Below is a small trained network, with its code and all its weights. Each question gives an input and a class and asks what happens when units are switched off, that is, made to give their printed mean instead of their output.

import numpy as np


def w(rows, s, z=0):
    codes = np.array(rows[::2]) - 128.0
    scale = np.full(codes.shape[1], s)
    scale[-1] = z or s
    return codes * scale


def f(y):
    return y / 2 * (1 + np.tanh(0.7978845608 * (y + 0.044715 * y**3)))


def log_softmax(a):
    a = a - a.max(-1, keepdims=True)
    return a - np.log(np.exp(a).sum(-1, keepdims=True))


def net(x, mask):
    res = np.array(x, float).reshape(1, 7) / 4 @ E
    y = f(res @ A[0][:, :-1].T + A[0][:, -1])
    res = res + np.where(mask, y, B[0][:, -1]) @ B[0][:, :-1]
    return log_softmax(res[-1] @ U[:, :-1].T + U[:, -1])


A, B = {}, {}
E = w([
[129,117,122,121,135,130],'x0',
[143,231,208,130,223,143],'x1',
[126,150,139,147,119,120],'x2',
[25,47,219,117,177,54],'x3',
[81,157,68,255,173,134],'x4',
[127,76,108,86,145,152],'x5',
[135,166,158,174,112,115],'x6',
],0.0071)
A[0] = w([
[145,77,110,152,34,77,97],'neuron 0',
[127,74,122,137,203,64,157],'neuron 1',
[145,142,179,49,124,127,181],'neuron 2',
[97,98,111,154,36,105,87],'neuron 3',
[148,156,205,140,194,192,100],'neuron 4',
[108,192,76,132,92,171,189],'neuron 5',
[197,139,72,135,123,121,122],'neuron 6',
[107,117,110,176,163,167,231],'neuron 7',
[134,156,140,153,99,24,150],'neuron 8',
[157,146,147,98,158,148,254],'neuron 9',
[164,194,124,154,37,210,100],'neuron 10',
[68,90,189,160,105,132,109],'neuron 11',
[107,149,89,159,105,132,69],'neuron 12',
[48,132,163,123,91,75,92],'neuron 13',
[161,163,91,129,106,171,74],'neuron 14',
[198,118,212,25,53,99,83],'neuron 15',
[71,123,86,188,196,183,101],'neuron 16',
[168,16,143,152,116,181,113],'neuron 17',
[129,127,127,172,11,77,153],'neuron 18',
[118,212,135,113,128,94,202],'neuron 19',
[67,119,103,174,135,143,57],'neuron 20',
],0.011,0.0066)
B[0] = w([
[106,111,104,167,182,241,202],'neuron 0',
[171,86,188,98,137,137,195],'neuron 1',
[132,147,96,192,63,136,229],'neuron 2',
[92,146,78,165,190,212,183],'neuron 3',
[92,96,57,176,191,249,212],'neuron 4',
[152,81,170,73,93,110,242],'neuron 5',
[138,132,211,77,179,73,197],'neuron 6',
[130,116,168,149,52,69,242],'neuron 7',
[171,75,152,102,90,124,179],'neuron 8',
[150,79,106,195,129,83,249],'neuron 9',
[128,121,146,64,132,110,238],'neuron 10',
[127,122,177,27,204,94,185],'neuron 11',
[67,142,169,75,125,155,144],'neuron 12',
[148,164,165,33,164,117,183],'neuron 13',
[161,149,157,2,239,206,181],'neuron 14',
[58,201,140,127,66,120,254],'neuron 15',
[37,186,178,138,22,104,211],'neuron 16',
[72,93,102,155,122,127,173],'neuron 17',
[127,84,92,165,153,131,213],'neuron 18',
[181,86,102,201,159,125,225],'neuron 19',
[75,185,172,89,117,161,151],'neuron 20',
],0.0067,0.0066)
U = w([
[147,131,193,8,173,136,32],'0',
[143,94,148,127,100,125,255],'1',
[59,238,144,102,50,140,30],'2',
[98,133,100,148,198,198,28],'3',
[137,116,123,110,118,96,229],'4',
],0.014,0.0058)

Each question gives the input, the list of numbers given to net, and the class t.
The units are the neurons (one row each of A and B). Each row of codes is followed by its name. A weight is (code - 128) times the scale printed after its matrix; where a second scale follows, it is the last column's (A, B and U).
mask holds one flag per neuron, in row order. A switched-off neuron (its flag False) gives its mean, the last column of its row in B, instead of its output. The means were averaged over made-up inputs and are rounded, as every weight is.
A unit's drop is (log p(t) with every unit on - log p(t) with that unit switched off) / (log p(t) with every unit on - log p(t) with every unit switched off).
The circuit of an input: a set's keep is (log p(t) with only the set's units on - log p(t) with every unit switched off) / (log p(t) with every unit on - log p(t) with every unit switched off). Starting from the 12 units with the biggest drops (on a tie, the unit counted first), units are removed one at a time, each time the one whose removal leaves the highest keep (on an exact tie, the one counted first), for as long as the keep stays at least 0.8.
circuit, biggest first: the units of the circuit, biggest drop first
unit that matters most: the unit with the biggest drop
k most important neurons: the k neurons with the biggest drops, biggest first
input [8,7,-3,-6,-6,-1,8], class 3: circuit, biggest first : [neuron 4]
input [1,-8,5,-8,-3,-6,6], class 0: circuit, biggest first : [neuron 10; neuron 14]
input [-5,4,-1,7,-8,-5,-2], class 2: 2 most important neurons : [neuron 15; neuron 2]
input [-4,-2,-6,6,5,4,-2], class 0: circuit, biggest first : [neuron 11; neuron 1]
input [-2,6,-2,2,-8,2,-8], class 2: circuit, biggest first : [neuron 15; neuron 2]
input [-1,-7,4,-2,1,1,5], class 3: circuit, biggest first : [neuron 0; neuron 3]
input [4,-8,6,0,8,-1,-6], class 2: 2 most important neurons : [neuron 16; neuron 20]
input [-2,2,5,-7,0,-3,8], class 0: circuit, biggest first : [neuron 14; neuron 10]
input [4,7,7,2,7,-7,2], class 1: 4 most important neurons : [neuron 19; neuron 15; neuron 8; neuron 7]
input [-7,-5,4,-4,5,3,-4], class 2: 3 most important neurons : [neuron 19; neuron 16; neuron 9]
input [4,1,-2,-1,-3,1,-4], class 2: circuit, biggest first : [neuron 19; neuron 2; neuron 11]
input [4,-6,-2,0,8,1,-1], class 2: circuit, biggest first : [neuron 16; neuron 20]
input [-2,-6,-4,8,4,5,4], class 0: circuit, biggest first : [neuron 11; neuron 13]
input [8,6,1,-7,0,-7,-8], class 0: circuit, biggest first : [neuron 14]
input [7,-8,-4,3,6,6,-6], class 3: 3 most important neurons : [neuron 3; neuron 0; neuron 5]
input [-3,-7,4,-6,0,-6,7], class 3: 3 most important neurons : [neuron 0; neuron 3; neuron 18]
input [-3,-7,0,5,0,4,-6], class 3: 2 most important neurons : [neuron 0; neuron 3]
input [-8,1,2,-4,-1,-4,7], class 0: 3 most important neurons : [neuron 10; neuron 14; neuron 2]
input [8,-5,0,5,8,-4,7], class 2: 2 most important neurons : [neuron 16; neuron 20]
input [-6,-6,8,1,8,-3,-8], class 2: unit that matters most : neuron 16
input [7,7,7,4,1,-4,-7], class 3: 2 most important neurons : [neuron 4; neuron 5]
